(in the rows, 128 means zero)
Each row is followed by its class.
[114 108 147 113 137 182 128 142 143 149 154 146 150 100 142 168 189 154
 150 128  87  99  94 146 115  94  90 125 101 128  92 112 120 125 158  97
 143 152 115 128  83 168 107 133 139 141 164  94 131  86 140 149]  R
[138 148 144 139 146 169 121 139 127 104 135 158 152 115 107 205 119 100
 156 108 103 112 135 152 119 113 104 138 136 119 100 121 129  94 123  99
 135 157 132 152  97 128  86 121  98 101 118  98 144 105  94 149]  K
[ 98 137  89 163 147 129 119 167 145 135 102 133 128  96 121 135 124 101
 101 128 139  92 155 151 132 178 113 153 155 128 152 123 141 133 124 142
 119 107 132 142 120  93 108 117 106 143 137 133 123 136 136 128]  H
[102 153 122 129 152  93 187 153 132 193 116 146 151 160 127 107 173 123
 115 112 146 133 103 155 122  90 124 126 121 161 141 142 148 126 146 116
 134 129 153 155  97 149 129 164 118  71 122 114 124 141 113 136]  T
[114 139 145 104 108 131 125 128 140 159 133 136 117 120 118 107 123 107
 105 125 136 133 139 120 129 165 122 122 170 161 150 111 129 100 110 134
 109 133 124 146 125 115 108 129 135 162 126 150 137 106 157 114]  S
[129 154 105 138 128 139 106 137 128 115 114 129 176 139 133 134 131  90
 118 120 122  97 127 136 121 145 147 117 147 116 115 139 122 135 136 140
 133 125 142 125 127 137 154 124 114 111 122 124 105 149 140 118]  K
[122 109 136 130 125 130 104 147 141 172 158 150 166 110 147 121 128 127
 114 129 130 104 120 128 113 132 100 138 150 111 109 146 113 178 153 151
 148 133 108 156 103 122 131  94 136 156 135 115 125 130 160 123]  R
[119  85 129  98 146 148 139 141 146 153 155 143 143  99 150 166 126 126
 110 160 111 140 146 114 126 120 144 135 123 136 113 137 143 118 120 152
 137 143  91  97 127 108 126 118 122 168 104 115 145 102 162 143]  R
[109 126  77 125 168 121 192 160 126 120 104  92 171 157 135 182 145  98
 127 126 118  92 108 144 139  69 140 181 164 114 113 134 158 116 121 100
 177 146 135  87 123 101 101 142 161  70 141  78 100 166 110 126]  K
[116 100  62 153  84 134 108 174 145 142 162 107 185 148 179 148 126 121
  85 137  97 169 142 145 129  95 151 130 124 132 158 143 155 171 129 163
 130 132  70  78 122 125 161  81 138 109 116 107 108 156 182 135]  V
[129 124 119 154 128 172 120 146 152 116 114 129 133 126 138 151  95 113
 111 135 148 108 161 148 118 128 125 148 150 150 128 141 141 133 147 125
 127 107 112 120 133 125 116 139 113 150 136 151 134 158 101 136]  G
[ 88 116 105 157 146 157 157 180 133 113 152 155 124 108 118 135 149  63
 115 122 121  95  88 204 124  98 121 169  69 120 133 151 108 116 112 104
 169 147 149 111 135 148 116 159 130  84 162 126 102 137 113 138]  V
[139 126 125  99 143 137  88 116 120 162 102 116 185 151 138 114 172 126
 124 121 130 127 140 129 146 119 101 117 156 118 150 136 142 106 134 133
 153 104 152 158 146  76 121  93 124 111 131  97  95 147 114  93]  A
[118 129 133 164 130 115 116 116 102 144 172 151 158  93 108  28 167 160
 115 134 139  76  87 120 109 151 111 107  97 127  88 118 132 118  90 111
 124 169 140 168 127 160 134 151 135  60 111  96 113  98 161 161]  R
[ 95 130 111 151  98 149 138 174 127 152 138 141 171 103 126 121 167 116
 108 125 147 109 125 114 139 133 144 178 164 144 123 159 136 175 107 138
 138 136 109 145 106 182 144 133 116 133 147 111  97 112 154 114]  T
[105 147 149 139 133 119 131 143 131 144 113 110 133 130 125 145 136 133
 119 134 114  97 141 136 151 143 132 134 168 160 126 145 145 159 138 108
  85 136 144 138 124 149 135 120 131 152 123 118 133 103 134 113]  N
[136 166 111 143 116 146 131 164 120 128 120 138 141 135 138 135 154 101
 141 161 113  83 105 140 147 114 153 133  95 192 109 159 141 128 153 143
 129 134 162 131 109 155 140 166 116 145 129 133 119 108 158 111]  F
[110 145 134 110 156 153 176 142  95 133 132 124 157 117 166 121 142 147
 143 102 131 112 113 154  84 131 130 136 141 181  95 142 121 104 174 123
 162 117 131 100 129 155 175 128 132  73 162  99 123 127 102 161]  N
[ 79 144 111 164 115 196 114 163 150 141 101 151 125 131 127 148 129 106
 119 131 107 101 152 174 137 152 131 138 127 166 148 136 152 164 127 118
 106  88 138 144 124 116  94 118  98 131 121 105 131 122 123 128]  N
[ 79 118 123 143 132 149 126 155 166 142 186 139 198  69  95 162 127 132
 101 130  72 122 106 131 122 145 156 135 130  99  94 155 122 107 117 122
 142 173  98  76  95 159 144 120 136 139 144  80 108 158 148 179]  R
[ 95 109 105 136 155 151 112 114 101 133 160 130 158 144 130 145 108 106
 127  98  94 123 131 151 133 154 106 142 129 117 140 147 152 163 120 129
 130 130 129 169 131 142 100 119 116 125 106 106  91 149 122 134]  N
[125 147 107 117 126 156 132 129 145 167 139 114 158 122 141 164 154 113
 136 117 119  85 125 177 123 145 131 150 107 174 139 115 135 101 113 114
 114 151 158 171 112 132 175 127 156 108 150 112 110 141 129 112]  F
[117 111 101 122 150  97 155 139 122 151 152 132 175  80 145 178 198 100
 148 145 116 114 104 157 162 139 130 128 117 134 147 108 131 147 123  82
 113 146 177 130 122 153 174 116 155  90 131  95 106 112 161 141]  J
[127 110 135  97 120 137 123 134 123 149 118 109 153 106 139  89 157 127
  98 126 168 127 161  90 111 151 141 124 160 122 129 146 108 153 122 179
 127  77  88 137 174 128 188 113 117 133 126 144 144 114 176 134]  R
[125  99 111 173 138 143 127 131 148 124 158 123 131 122 134 156 121  88
 112 134 135  97 123 117 134 180 165 119 143 150 105 119 156 102 129 136
 140  84  97 146 144  98 106 138 138 147 130  97  98 113 143 109]  G
[123 156 111 160 126 159 100 155 119 148 137 145 161 121 150 133 147 100
 101 117 146 105 119 173 113 164 131 133 149 123 138 157 138 107 149 158
 124 142 152 156 116 148 164 109 116 117 134 109  91 129 141 121]  F
[116 141 128 120 180 120 171 113 126 136 137 139 134 129  95 103 168 109
 151 106 149 107 131 153 126 198 150  97 146 114 131 115 122  72 130 137
 117 104 140 155 162 135 135 167  97  70 114 131 109 123 109 103]  N
[158 136 109 181 104 118 109 132 137 102 108 133 143 165 162  96 122 140
 136 135 140 102 122 129 125 123 140 131 127 160 134 129 113 117 167 155
 120  79 134 160 125 135 135 127 101 140 121 108 134 104 151 125]  A
[122 100 141 141 100 118 137 176 135 102 144 187 138 160 118  86 173 130
 113 178  42 134 121 156 147  83 151 150   4 117 150 111 113 136  93 125
 146 142  90 129 122 125 136 143 120  46 112 111 125 135 161  98]  V
[149 147 137 108 131 171 130 131 111 125 158 146 155  67 108 135 121  61
 140 125 119 132 108 141 115 139 103 153 114 163 102 141 101  79 133 109
 156 155 189 127 145 162 101 157 131 118 121 126 153 109 106 186]  S
[133 128 169 114 157  92 152 168  88 134 139 151 140 149 126 121 151 106
 157  98  86 101  99 165 140  98  92 141  71 129 126 138 101 109 137  55
 107 170 148 130  91 168 106 124 137  86 147 106 131 162  85 121]  K
[133 127 171 130 143 164 114 138 181 138 128 111 174 121 108 144 132 101
 102 122 153 120 144 138 106 127 136 142 151 139  97  90 114 100  96 116
 146 126  88 159 138  73 118 123 144 118 152 106 130 149 119 138]  G
[ 70 125 111 151 148 112 143 174 143 135 131 139 167 123 147 156 117 121
  94 110 121  97 158 140 102 164 127 106 168 115 140 134 133 124 165 117
 108 144 122 139 123 143 154 101 116 113 121 126  98 159 130 127]  G
[137 116 130 133 125  95 116 127 140 150 113 141 127 112 142 106 119 134
 100 107 132 117 128  76  95 159 104 138 158 102 143 107 109 111 140 136
 139 104 141 173 154 119 104 114 145 147 140 119 132  82 134 105]  A
[114 150 103 158 130 134 153 151 140 117 165 152 173  80 120 205 133  92
 114 138 145  95  90 121  95 168 135 108 150 185  86 131 125 114 135 112
 124 137 122 137 135 184 149 152 125  97 143 109 117 100 136 131]  G
[108 141 155 170 163 172 126 157 165 107 167 139 177 122 114 198  73  71
 131 112 133 116 119 192  97 133  92 145 116 116 122 123 116 117 131 134
 171 129 120 185  96 127 122 142 112 103 134 111 113 133 116 146]  D
[134 132 159 133 132 114 131 143 124 155 115 126 166 105 110 140 127  87
 114 125 126 109 149 103 161 142 136 126 161 145 102 165 123  54 169 109
 123 102 142 134 118 144 145 124 141 167 140 133 134 128  82 132]  S
[140 135 118 167 139 156 109 127  80 144  62 130 169 128 133 121 121 107
 131 147 116  64 133 134 148 133 127 148 148 141 107 168 147 150 151 149
 141 126 125 134 127 109 165 122 132 119 137 104 104 144 113 117]  A
[120  93 144  90 186 129 138 131 152 126 128 103 176 134 132 148 133 118
 140 130 138 107 156 162 136 107 109 142 108 119 118 136 123 122 134 136
 150 138 115 136 120 146 137 147  98 169 137 130 107 130 115 141]  D
[ 92 118 102 134 112 163  94 165 183 131 142 121 183 103 117 177 120 108
 120 131 128 122 171 109 146 129 133 128 148 114 109 156 127 119 115  96
 109 118 108 151 110 111 105 123 121 170 120 136 120 129 129 142]  V
[133 110  80 146 153 183 106 171 170 110 121 113 179 117 151 183 123  88
 106 153 130 109 160 160 151 157 144 162 153 128 134 156 156 135 155 113
 104  68  91 108 129  55 144 141 108 151 145 106 114 150 119 118]  G
[122 109 106 124 157 157 124 139 116 140 131 100 166 156 161 136 120 109
 125 150 130 140 129 134 127 128 108 124 124 122 129 148 144 108 140 149
 165 129 138 120 109 104  78 109 124 112  97 120  94 127 102 135]  H
[136 142  96 107 149 145 116 148 121 174  92 154 138 131 139 100 190 164
 117 117 132 146  97 161 108 142 146 135 139 174 129 101 142 171 138 156
 152 129 113 142 132 126 166 110 116  83 163  62 157 111 136 135]  A
[ 91 142 109 118 115 155 133 188 127 157 156 161 178 169 130 203 165  84
 109 133 100 108 100 142 150  96 146 101 129 124 107 153 163 130 129  85
 147 144 144 150  95 124  74 129 148  87 120  62  79 113 119  72]  K
[ 97 138 105 160 146 173 161 116 117 117 123 153 128 129 123 152 144 149
 132 131  95 131  47 183 103 163 114 116 120 148 148 123 136 116 181 186
 162  74 132  79 111 169 127 140 116 107 134 126 141 128 166 164]  A
[127 119 125  95 122 134 123 118 153 153 152 116 183 134 123 174 135 122
 136 114 158 163 148 131 130 110 106  79 181 116 106 142 131 105 163 147
 146 114 120 107 127 109 120 104 109 157 153 124 104 134  91 137]  S
[126 136 108 120 130 181 126 136 129 155  82  98 117 140 113 126 135 123
 152 127 121 128 131 116 144 123 152 118 141 146 146 131 130 111 149 120
 135 132 111 147 129 125 101 151 123 126 149  96 128 112 133 122]  A
[103 160 119 119 139 112 154 181 159 118 116 109 119 112 120 134 141 150
 144 109 121 113 125 115 110 161 149 144 147 140 126 114 115 149 103 122
 112 140 121  94 112 155 145 153 137 116 160 119 153 160 140 153]  R
[113 116 116 146 139 120 129 132 103 133 118 116 126 109 142 176 118 106
 109 127 148  95 144 143 143 162 110 118 193 117 145 139 135 134 132 133
 104 117 115 128 142 100 140  79 152 134 141 139 144 119 127 116]  G
[137 130 136 189 115 142  96 142 135 132 120 121 144 111 147 103 114 104
  88 143 142 134 155 110 125 127 124 155 183 144 125 130 145 137 147 136
 127 143 123 138 152 138 151 115 128 128 129 129 143 114 129 103]  T
[ 99 111  94 146 131 147  93 132 165 172 158  94 150 153 157 168 113 124
 112 129 128 169 150 152 126 138 131 109 162 133 154 145 149 154 102 168
 134 111 114 152 132 110 150  75 113 162 114 158 127 119 130 140]  F
[111 118  73 133 121 155 135 148 132 139 124 118 172 149 180 151 138 124
 111 123 152 131 158 137 116 118 153 136 160 135 112 145 156 133 125 140
 124 102 115 127 119 107 140 124 125 140 119 119  94 121 111 148]  H
[121 137  97 138 116 158  93 161 153 162 151 151 144 132 150 193 123  99
 111 127 152 162 126 169 121 142 112 104 141 141 142 133 151 160 134 159
 111 118 128 142 122 101 112 105 119 147 146 117 129 118 138 116]  F
[112 135  90 127 136 152 106 142 135 181  94 155 199 101 139 139 146 123
 107 141 123 132 146 130 124 184 115 133 160 112 162 124 159 110 131 141
 111 124 140 162 127 108 132 126 129 119 121  90 113 168 144 143]  A
[100 129 124 154 139 147 104 132 156 130 142 137 133 108 137 147 125 153
  97 128 145  85 137 124 106 136 119  90  94 109 105 106 144 111 133 116
 114 118 149 176 125 134 165 126 140 129 124 130 122 141 137 127]  R
[ 95 130  81 169 126 179 128 144 164 156 140 112 148  88 112 169 136  98
 149 124  70  79 143 204 128 137 137 118 111 117 134 114 118 138 123  87
 115 157 134 134 128 151 156 136 121 106 152 121 144 128 131 177]  K
[110 118 143 157 155 131 149 128 101 124  95 157 177 144 114 119 122  82
 129 140 150  91 143 131 120 132  96 140 159 124 111 131 138 113 120 136
 143 134  88 181 150 104 105 102 110  72 115  75 124 132  96 112]  D
[122 127  98 140 132 147 116 147 111 126 144 117 115 114 150 146 105 148
 139 135 137 149 160 125 137 138 122 121 145 131 165 119 164 141 121 108
 118 127 124 139 119 122 125 112 122 107 115 126 143 126 128 160]  J
[104 135  90 130 116 154 133 141 143 153 136 131 177 145 158 165 136  91
 120 142 111 126 108 142 122 115 135 110 151 108 134 139 132 121 153 155
 176 105 154 129 116 119 111 106 133 130 126 113 128 116 138 141]  K
[140 134 160 189 104 133 104 111 108 119 142 133 125 124 144 132 125  90
 153 146 133  93 123 141 118 161 108  89 159 109 121 138 115 130 139 127
 113 130 128 138 150 146 109 122 137 143 138 119 101 132 137 147]  J
[153 118 121 102 137 146 128 149 124 118 140 117 151 130 163 158 135 107
 149 117 141 128 180 144 100 153 113 136 149 133 119 150 136 120 142 137
 107 140 104 124 158 123 136 133 113 107 105 121 118 147 118 132]  V
[137 129  86 126 116 170 102 106 125 139 148 120 146 150 146 137 107  84
 123 112 118 129 104 166 108 112 108 150 129 125 140 123 137 154  83 129
 149 148 140 125 139  95  87  94 136 107 131  96 133 136 105 138]  K
[142 148 101 158 120 140  97 173 145 127  78 121 135 123 143  88 112 135
 115 129 143 147 150 102 106 146 124 124 158 147 143 110 124 130 165 132
 117  97 121 116 167 119 117 124 122 116 142 121 170 160 129 132]  A
[ 58 121  70 128 157 115 138 175 146 162 134 150 156  92 164 154 165 129
  97 122 135  96 146  99 112 146 122 123 148 107 110 134 148 163 136  96
  98 124 138 185 133 115 162 118 120 151 122 123 112 115 153 118]  T
[114 129 193 147 127 156  94 128 145 132 144 116 135 157 117 109 131 144
 115 108 124 102 156 199 126 144 120 118 144  88 140 128 134 133 118 148
 146 130 137 150 104 124 139 129 109 130 142 136  93 123 132 130]  K
[ 97 121 135 138 121 152 119 127 155 122 128 160 168 102 121 155 164 134
 132 116  96 149 134 162 115 120 133 102 133  93 103 135  94 135 140 107
 119 119 132 108 135 147 117 115 104 117 136  96 115 125 141 186]  N
[117 144  75 100 118 123 121 157 138 145  79 163 153 136 156 155 137 110
  94 138 133 124 158 136 138 126 135 129 152 150 147 136 136 121 147 137
 112  99 126 112 118 102 155  91 124 145 133 137 133 191 127 103]  S
[ 99 140  96 167 150 186 128 143  95 154 103 150 135  80 111 142 132  79
 122 119 117  68 120 169 116 138 109 124  93 138 126 135 130 144 140 122
 157 142 135 192 127 186 141 125 120  78 119 108 134 117 143 161]  D
[112 146 126  78 185  80 171 165 140 167 121 150 141  84 106 151 179 147
  89 126 139 103 109 116 107 135 125 150 134 145  93 112 118 115 156 102
 141 147 148 175 116 154 150 140 147 122 141 124 143 130 141 115]  H
[127 132 158 147 128 142 114 159 145 109 162 143 153 113 143 186 110  63
 137 137 105  93 143 149 144 145 126 135 135 130 117 141 125  81 139  98
 136 119 177 136 126 112 122 116 135 152 120 137 112 138 118  87]  K
[108 103  77 104 155 140 136 129 149 156 113 137 113 153 144 192 127 119
  95 126 108 113 147 181 132 103 157  93 137 143 138 134 122 120 150 128
 124 123  78 106 121 120 112 132 127 154 136 150 155 117 130 137]  G
[114 101 114 156 125 120 115 132 136 126 156 137 180 161 114 172  93 105
 116 119 171 119 156 167 158 135 119 139 127 104 134 150 160 154  96 187
 146  96 133 160 106  90  99 150 123 138 130 131  68 144 130 122]  F
[ 96 143 127 151 118 136 127 126 119 125 113 125 147 161 154 106 131 118
  95 141 143 117 135 120 134 152 143 136 177 128 148 124 161 137 110 150
 115 113 149 156 145 107 133 113 139 118 106 109 100 111 145  92]  N
[141 124 129 111 147 166 112 138 152 136 132 115 157 121 131 113 141 130
 133 122 130 134 166 141 123 144 131 131  88  79 136 130 118 106 144 145
 135  98 125 147 126  99 152 146 107 117 132 133 124 162 113 137]  T
[ 97 102 155 148 154 150 138 128 121 159 156 111 180 156 109 146 131 108
 111 118 119 144 101 142 156 132 136  85 129 124 118 119 144 112 135 126
 141 128  98 118 104 149 115 141 152  89 140 113  79  91 108  88]  N
[115 140 140 113  90 158 140 134 131 134 159 142 116 101 114 149 133 130
 137 135 147 114 127 102 141 174 147 143 117 127 131 141 141 128 113 158
 110 127 136 155 112 147 125 152 125 182 154 112 125  97 138 107]  T
[172 123 148 119 141 105 114 124  85 140 110 164  79 113 142 141 137 115
 117 132 161 133 114 160 136 110 146 120  86 170 121 112 128 140 111 155
 139 162 172 132 164 161 159 130 149 136 141 126 145 130 144 113]  A
[120 142 112  89 131 106 146 155  97 141  92 134 133  98 143  97 139 160
 143 133 110 122 109  94 123 111 139 146  97 144 125 102 115 162 141  75
 118 203 178 149 132 133 179 129 178  76 150  83 133 143 154 120]  A
[112 108 126 160 141 107 109 143 130 133 168 141 124 122 115 171  98 110
  91 120 109 127 129 151 145 116 126 126 138 120 129 139 147 146 111  94
 113 132  91 150 118 107 135 118 125 138 137 123 119 128 160 108]  K
[162 122 153  93 128 164 118 124  93 105 119 127 171 117 180 159 133 111
 135 139 143 120 165 130 128 132 116 149 137 138 128 136 135 101 148 152
 141 113 142 150 132 137 167 101 141 125  99 115 135 109 146 123]  D
[116 113 154 130 160 186 149 140  62 131 115 106 157 138 124  69 111  98
 107 123 156  98 132 183 132 118 115 151  85 134 132 143 158 121 122 149
 154 155 109 104 142 160 156 164 146  81 151 120 109 156  86 138]  D
[126 111 116 137 126 152 132 141 116 131 127 164 142  80 122 162  81 110
 147 100 134 104 159 159 109 123 102 164  74 139 128 121  99 136 113 103
 135 141 174 190 133 167 113 172 139 110 126 135 141 138 124 195]  A
[119 137 139 171 129 151  98 146 144 117 111 111 160  94 150 113 126 132
 113 137  94 103 122 116 106 130 109 133 111 147 126  98 123 121 173 102
 125 142 172 151 145 149 177 130 138 127 142 114 122 113 159 133]  A
[129 129 153 148 114 148  81 145 114 101 139 118 154 126 148 105 120 121
  96 142 123  99 147 130 126 143  99 140 141 138 134 143 136 137 146 125
 124 101 107 173 154 122 152  92 132 136 133 100 134 127 157  99]  D
[106 156 164 101 137 174 112 137 177 138 117 102 125 132 112 171 151 125
 128 128 131  96 143 141 124 168 130 108 123 142 137 120 142 100 106 126
 111 100 113 174 110 117 111 131 115 175 127 103 113 133 163 116]  D
[140 111 113 170 135 169 112 140 107 128 111 141 128 113 181 130 130 113
 123 145 120 125 167 155 119 164 122 159 165 133 135 125 157 109 131 148
 130 120 105 117 131 114 147 106 126 131 123 146 113 153 115 123]  H
[ 82 101  85 129 142 142 125 133 130 143 152 114 151 113 166 106 113 135
 116 134 103 110 100 110 113 113  95 117 107 119 136 157 111 148 171 113
 160 107 156 135 109 160 134 134 142 134 125 160 127 113 155 157]  R
[ 59 134 173 149 158 166 137 121 132 133 112 136 163 153 118 117 117 146
 112 154 138  90 114 198 117 148  76 118 105 137 148 137 148 104 144 147
 167 108 144 192  91 129 113 134 117  96 133  89 114 143 132 169]  D
[120 126  71 125 116 177 108 116 104 135 108 134 174 108 157 164 132 112
 160 118 141  73 162 134 152 143 158 129 140 152 101 141 139 112 121 135
 109 110 156 164 133 122 152 130 139 178 117 122 124 139 138 162]  A
[106 135 145 119 162 151 174  97 117 117 126 138 146 114  96 146 148 109
 128 140 147  75 115 193 123 128  99 146 118 151 128 120 130  87 117 148
 148 151 155 110 157 142 107 130 111  88 121 115  96 177 140 121]  N
[138 142 150 132 138 181 154 101 115 127  80 136 130 146 137 124 146 148
 136 111 153 118 115 135 109 101 164 139 157 166  97 124 109  53 148 123
 116 103 106 149 122 153 163 142 131 128 117 136 161 106 123 155]  A
[150 129 141 103 113 193 116 131 108 144 104 131 134 114 115 120 112 112
 109 138 120 123 159  91 145 109 112 150 137 159 119 141 157  96 144 144
 150 103 113 110 115 109  93 123 116 165 107 157 144  98 108 121]  S
[121 147 169 149 117 145 130 134 134 121 133 156 136 106 116 156 113 145
 127 149 151 103 121  99 101 110  89 116 110 149  78 129 134 149 144  87
 115 134 144 209 125 135  93 161 115 115 135  79 115  67 135 134]  N
[117 139 127 147 139 128 127 133 122 129 162 130 166 113 146 203 114  91
 128 114 133 112 134 120 118 182 121  94 158 153 120 156 154  75 111 128
 131  83 134 141 120 108 128 118 122 130 126 124 100 119  93 145]  G
[105 155 166  90 129 140 125 139 142 134 126 206 147 118  91 165 154 101
 124 148 152 102 134 178 150 152 146 116 140 123 126 133  95 131 126 119
 116 132 156 163 111 123 133 122 121 132 128 133 135 150 130 103]  J
[100 132  88 143 107 144 135 176 136 155 142 133 156 108 163 175 110 112
 101 126 111  95 141 141 109 125 120 125 145 116 143 127 147 147 159 139
 145 137 136 115 111 130 136  88 137 124 130 118 113 133 163 116]  K
[113  73  93 137 161 127 119 136 113 138 162 139 209 102 167 133 130 101
  94 152 124  94 125 163 136 128  93 150  99 125 133 147 143 162 142 180
 149 116 119 106 124 133 168 132 121 142 121 135 100 141 183 146]  R
[108 128 132 158 119 129 148 166 132 133 141 155 182 159 138  86 126 103
  99 120 158 131 108 163 122 108 113 161 106 141 139 115 132 128 134 142
 154 125 156 128  87 141 107 139 134  94 132 137  85 152 102 105]  H
[121 147 104 113 116 140 141 138 146 144 127 170 131 134 136 202 139 107
 139 117 129 130 172 168 132 145 173 123 154 136 133 153 125  96 121 170
 108 102 143 146 126 134 148 119 106 166  96 167 151 144 134 144]  F
[128 139 140 122 174 128 121 139 119 135 113 142 141 125 128 132 139  96
  87 131 154  93 143 181 135 166 134 132 153 134 138 156 139  85 157 142
 114 125 146 133 145 130 140 124 121 149 117 137 131 204 124 131]  G
[126 119 146 165 131 141 113 137 114 125 127 153 129 139 131 117 116 118
 129 138 110 109 137 153 158 144  99 143 134 113 161 139 154 105 141 114
 138  95 140 153  90 113  98 136 115 116 127 138 116 126 126 103]  K
[107 139 134 141 146 143 141 142 158 140 160 123 118 108 141 150 131 132
 111 132 127 117 104 148 100 126 108 133  99 144 138  87 148 125 129 133
 166 129 165 154 135 108 119 106 129 109 141  92 110 109 147 113]  N
